Below are the code and all the weights of a small trained network. Each question names an input and a target symbol and asks about switching units off, where a switched-off unit gives its printed mean instead of its output.

import numpy as np


def w(rows, s, z=0):
    codes = np.array(rows[::2]) - 128.0
    scale = np.full(codes.shape[1], s)
    scale[-1] = z or s
    return codes * scale


def norm(h):
    return h / np.sqrt((h * h).mean(-1, keepdims=True) + 1e-5)


def f(y):
    return y / 2 * (1 + np.tanh(0.7978845608 * (y + 0.044715 * y**3)))


def softmax(a):
    e = np.exp(a - a.max(-1, keepdims=True))
    return e / e.sum(-1, keepdims=True)


def log_softmax(a):
    a = a - a.max(-1, keepdims=True)
    return a - np.log(np.exp(a).sum(-1, keepdims=True))


def net(x, mask):
    ids = ['ΔΘΦαβγεζημσω'.index(c) for c in x.split()]
    T = len(ids)
    res = E[ids] + P[:T]
    r = norm(res)
    for j in range(3):
        rows = slice(3 * j, 3 * j + 3)
        q, k, v = (r @ M[0][rows].T for M in (Q, K, V))
        z = softmax(np.where(np.tri(T) > 0, q @ k.T / 3**0.5, -1e9)) @ v
        o = O[0][rows]
        res = res + np.where(mask[j], z, o[:, -1]) @ o[:, :-1]
    y = f(norm(res) @ A[0][:, :-1].T + A[0][:, -1])
    res = res + np.where(mask[3:7], y, B[0][:, -1]) @ B[0][:, :-1]
    return log_softmax(norm(res)[-1] @ U[:, :-1].T + U[:, -1])


Q, K, V, O, A, B = {}, {}, {}, {}, {}, {}
E = w([
[87,103,112],'Δ',
[101,92,129],'Θ',
[106,110,129],'Φ',
[80,88,105],'α',
[64,117,100],'β',
[234,155,115],'γ',
[149,62,214],'ε',
[217,101,88],'ζ',
[157,53,170],'η',
[164,190,72],'μ',
[134,114,131],'σ',
[90,160,251],'ω',
],0.023)
P = w([
[249,251,109],'0',
[184,161,108],'1',
[228,195,115],'2',
[253,193,114],'3',
[192,154,118],'4',
[181,156,119],'5',
[150,114,115],'6',
],0.0034)
Q[0] = w([
[84,133,147],'h1',
[111,66,181],'h1',
[118,128,14],'h1',
[98,103,8],'h2',
[129,137,46],'h2',
[96,162,187],'h2',
[120,172,179],'h3',
[150,121,181],'h3',
[123,183,50],'h3',
],0.017)
K[0] = w([
[136,97,139],'h1',
[166,111,103],'h1',
[147,148,196],'h1',
[174,105,66],'h2',
[161,171,69],'h2',
[132,100,251],'h2',
[140,95,115],'h3',
[85,99,128],'h3',
[183,141,126],'h3',
],0.02)
V[0] = w([
[76,132,254],'h1',
[134,46,23],'h1',
[170,226,65],'h1',
[62,113,27],'h2',
[76,198,198],'h2',
[88,92,57],'h2',
[198,68,85],'h3',
[102,92,22],'h3',
[218,55,200],'h3',
],0.008)
O[0] = w([
[211,213,222,145],'h1',
[123,35,87,218],'h1',
[171,134,2,1],'h1',
[25,80,145,197],'h2',
[141,237,215,77],'h2',
[33,41,144,192],'h2',
[176,75,47,146],'h3',
[52,135,43,207],'h3',
[196,30,142,121],'h3',
],0.0065,0.0044)
A[0] = w([
[142,219,9,253],'n1',
[143,17,143,199],'n2',
[173,115,100,159],'n3',
[122,75,70,135],'n4',
],0.013,0.0048)
B[0] = w([
[33,182,172,161],'n1',
[255,145,145,254],'n2',
[138,240,67,142],'n3',
[229,189,17,193],'n4',
],0.0088,0.0094)
U = w([
[193,37,150,59],'Δ',
[46,120,126,92],'Θ',
[100,222,108,197],'Φ',
[111,89,140,23],'α',
[151,154,126,62],'β',
[166,162,117,77],'γ',
[110,100,160,160],'ε',
[185,104,222,76],'ζ',
[53,142,152,227],'η',
[176,250,113,37],'μ',
[144,208,234,255],'σ',
[96,70,123,116],'ω',
],0.019,0.0064)

Each question gives the input, a string of symbols that net reads in full, and the target symbol t.
The units are the heads (3 rows each of Q, K, V and O) and the neurons (one row each of A and B). Each row of codes is followed by its name. A weight is (code - 128) times the scale printed after its matrix; where a second scale follows, it is the last column's (O, A, B and U).
mask holds one flag per unit, heads first, then neurons. A switched-off unit (its flag False) gives its mean, the last column of its rows in O or B, instead of its output. The means were averaged over made-up inputs and are rounded, as every weight is.
A unit's drop is (log p(t) with every unit on - log p(t) with that unit switched off) / (log p(t) with every unit on - log p(t) with every unit switched off).
The circuit of an input: a set's keep is (log p(t) with only the set's units on - log p(t) with every unit switched off) / (log p(t) with every unit on - log p(t) with every unit switched off). Starting from all 7 units, units are removed one at a time, each time the one whose removal leaves the highest keep (on an exact tie, the one counted first), for as long as the keep stays at least 0.8.
circuit, biggest first: the units of the circuit, biggest drop first
unit that matters most: the unit with the biggest drop
top k neurons: the k neurons with the biggest drops, biggest first
heads that matter: for each layer, one digit per head in row order, 1 if its drop is at least 0.15 and else 0, layers parted by /
input γ Δ Θ, target Φ: heads that matter : 101
input Δ Δ Δ Θ μ, target Φ: heads that matter : 100
input ω ω γ, target σ: heads that matter : 100
input Θ η Δ, target Δ: heads that matter : 011
input ω σ β, target σ: heads that matter : 100
input Δ Θ Φ, target ω: unit that matters most : h3
input Δ ω ω μ, target σ: heads that matter : 100
input Φ μ Θ γ, target Φ: circuit, biggest first : h1, n1, n2, n3
input ε Θ α, target ζ: circuit, biggest first : h1, h3
input ω ω μ γ, target σ: top 2 neurons : n4, n1
input Δ Θ Φ Φ, target ω: heads that matter : 011
input Δ γ Δ α μ Δ, target Φ: circuit, biggest first : h1, n1, n4
input Θ Φ ω Θ Δ, target σ: heads that matter : 101
input γ Δ γ β, target μ: unit that matters most : h3
input Δ ω β β Θ α, target η: heads that matter : 110
input Θ Θ μ μ, target Φ: circuit, biggest first : n1, h1
input η Δ β, target Δ: heads that matter : 001
input Θ γ γ α, target μ: heads that matter : 010
input ε Δ Δ, target ζ: circuit, biggest first : h3, h1
input Θ Δ Φ Θ Θ ω ε, target σ: heads that matter : 010
input Φ ω γ γ Δ, target μ: circuit, biggest first : h1
input ε η ω ω α Φ, target ζ: top 2 neurons : n1, n3
input Θ ω Θ ε Θ, target ζ: top 2 neurons : n2, n4
